Below is a small trained network, with its code and all its weights. Each question gives an input and a class and asks what happens when units are switched off, that is, made to give their printed mean instead of their output.

import numpy as np


def w(rows, s, z=0):
    codes = np.array(rows[::2]) - 128.0
    scale = np.full(codes.shape[1], s)
    scale[-1] = z or s
    return codes * scale


def norm(h):
    return h / np.sqrt((h * h).mean(-1, keepdims=True) + 1e-5)


def f(y):
    return y / 2 * (1 + np.tanh(0.7978845608 * (y + 0.044715 * y**3)))


def log_softmax(a):
    a = a - a.max(-1, keepdims=True)
    return a - np.log(np.exp(a).sum(-1, keepdims=True))


def net(x, mask):
    res = np.array(x, float).reshape(1, 2) / 4 @ E
    u = 0
    for l in range(3):
        y = f(norm(res) @ A[l][:, :-1].T + A[l][:, -1])
        res = res + np.where(mask[u : u + 8], y, B[l][:, -1]) @ B[l][:, :-1]
        u += 8
    return log_softmax(norm(res)[-1] @ U[:, :-1].T + U[:, -1])


A, B = {}, {}
E = w([
[254,134,160,201,154,138,220,123],'x0',
[77,81,133,71,89,72,181,129],'x1',
],0.0025)
A[0] = w([
[83,90,96,106,141,136,78,144,4],'0.n0',
[3,129,62,77,103,143,82,160,146],'0.n1',
[111,169,97,140,134,172,91,124,68],'0.n2',
[153,186,144,180,174,153,113,105,43],'0.n3',
[85,138,135,44,57,102,119,131,106],'0.n4',
[140,143,145,160,137,194,92,173,142],'0.n5',
[88,156,134,120,182,68,97,115,59],'0.n6',
[52,52,145,112,97,90,94,125,57],'0.n7',
],0.0056,0.0022)
B[0] = w([
[73,131,191,158,118,41,226,154,148],'0.n0',
[155,46,118,234,28,97,185,206,254],'0.n1',
[185,161,145,137,113,98,166,155,149],'0.n2',
[69,130,246,24,166,110,84,80,176],'0.n3',
[137,34,217,51,157,147,77,77,190],'0.n4',
[145,161,160,97,159,179,2,111,172],'0.n5',
[96,79,141,204,129,61,184,147,130],'0.n6',
[98,68,244,104,144,82,103,51,184],'0.n7',
],0.0035,0.0057)
A[1] = w([
[111,228,178,107,254,185,89,56,2],'1.n0',
[106,132,168,122,83,116,133,117,140],'1.n1',
[119,134,161,82,157,81,185,83,141],'1.n2',
[155,154,191,132,160,89,168,132,94],'1.n3',
[184,134,112,204,116,146,113,195,107],'1.n4',
[113,169,92,196,98,86,204,184,124],'1.n5',
[139,132,134,214,106,65,112,175,91],'1.n6',
[131,129,139,96,134,146,159,74,88],'1.n7',
],0.0057,0.0031)
B[1] = w([
[198,152,197,154,186,213,81,37,255],'1.n0',
[185,179,130,116,131,143,73,154,159],'1.n1',
[112,165,93,138,71,171,93,174,161],'1.n2',
[67,125,138,104,127,140,54,97,157],'1.n3',
[122,97,82,50,109,65,161,128,159],'1.n4',
[104,208,145,114,254,139,86,114,163],'1.n5',
[137,187,86,23,102,192,100,114,164],'1.n6',
[111,146,64,117,106,157,137,109,132],'1.n7',
],0.0059,0.0049)
A[2] = w([
[117,199,76,146,155,95,84,196,124],'2.n0',
[41,127,43,106,62,67,159,125,223],'2.n1',
[125,130,56,204,60,164,103,132,134],'2.n2',
[80,254,84,149,239,85,202,88,1],'2.n3',
[214,157,68,40,119,117,75,214,48],'2.n4',
[118,156,165,107,77,72,108,178,173],'2.n5',
[162,29,172,188,152,51,154,66,155],'2.n6',
[122,72,154,146,82,167,125,120,148],'2.n7',
],0.0051,0.0024)
B[2] = w([
[124,91,113,87,105,70,129,52,150],'2.n0',
[161,151,140,180,183,164,119,147,221],'2.n1',
[129,130,175,135,101,159,203,185,107],'2.n2',
[2,146,112,196,182,128,214,85,211],'2.n3',
[145,109,63,72,36,59,119,109,177],'2.n4',
[140,149,89,96,156,167,150,45,221],'2.n5',
[54,107,167,145,103,118,59,188,252],'2.n6',
[120,161,105,143,133,57,161,144,222],'2.n7',
],0.0059,0.0026)
U = w([
[212,120,34,222,234,84,83,230,4],'0',
[248,225,195,198,230,222,3,14,236],'1',
[59,41,206,215,39,41,60,233,240],'2',
[217,193,8,29,47,60,47,59,186],'3',
[23,227,46,232,239,115,226,30,189],'4',
[199,225,59,225,51,212,237,231,114],'5',
],0.0071,0.0047)

Each question gives the input, the list of numbers given to net, and the class t.
The units are the neurons (one row each of A and B). Each row of codes is followed by its name. A weight is (code - 128) times the scale printed after its matrix; where a second scale follows, it is the last column's (A, B and U).
mask holds one flag per neuron, layer by layer. A switched-off neuron (its flag False) gives its mean, the last column of its row in B, instead of its output. The means were averaged over made-up inputs and are rounded, as every weight is.
A unit's drop is (log p(t) with every unit on - log p(t) with that unit switched off) / (log p(t) with every unit on - log p(t) with every unit switched off).
top k neurons: the k neurons with the biggest drops, biggest first
k most important neurons of layer l: the k neurons of layer l with the biggest drops, biggest first
drop of u: that unit's drop, to one decimal
input [-8,-6], class 3: most important neuron of layer 1 -> (1.n6)
input [2,8], class 5: 4 most important neurons of layer 1 -> (1.n2; 1.n0; 1.n5; 1.n6)
input [3,8], class 5: top 2 neurons -> (1.n2; 0.n1)
input [6,8], class 4: top 4 neurons -> (0.n4; 1.n5; 0.n3; 0.n7)
input [3,3], class 4: top 2 neurons -> (0.n4; 0.n3)
input [3,2], class 4: top 2 neurons -> (0.n4; 0.n7)
input [0,0], class 0: top 2 neurons -> (0.n3; 0.n0)
input [-8,-4], class 3: top 4 neurons -> (1.n6; 2.n5; 0.n3; 1.n5)
input [2,7], class 5: 4 most important neurons of layer 1 -> (1.n2; 1.n0; 1.n5; 1.n6)
input [-5,-2], class 2: top 4 neurons -> (0.n4; 0.n7; 0.n6; 1.n2)
input [2,2], class 4: top 3 neurons -> (0.n3; 0.n4; 0.n7)
input [-3,-6], class 3: top 2 neurons -> (0.n4; 0.n7)
input [3,5], class 5: 3 most important neurons of layer 1 -> (1.n2; 1.n0; 1.n6)
input [6,6], class 4: top 2 neurons -> (0.n4; 1.n5)
input [-6,-2], class 2: 2 most important neurons of layer 0 -> (0.n4; 0.n7)
input [5,6], class 4: top 3 neurons -> (0.n4; 1.n5; 0.n3)
input [1,3], class 5: 3 most important neurons of layer 0 -> (0.n5; 0.n1; 0.n3)
input [2,1], class 4: drop of 0.n2 -> 0.0
input [-4,-3], class 3: drop of 1.n6 -> 1.3
input [-6,-5], class 3: drop of 1.n6 -> 0.3
input [-3,-2], class 3: drop of 1.n5 -> 0.1
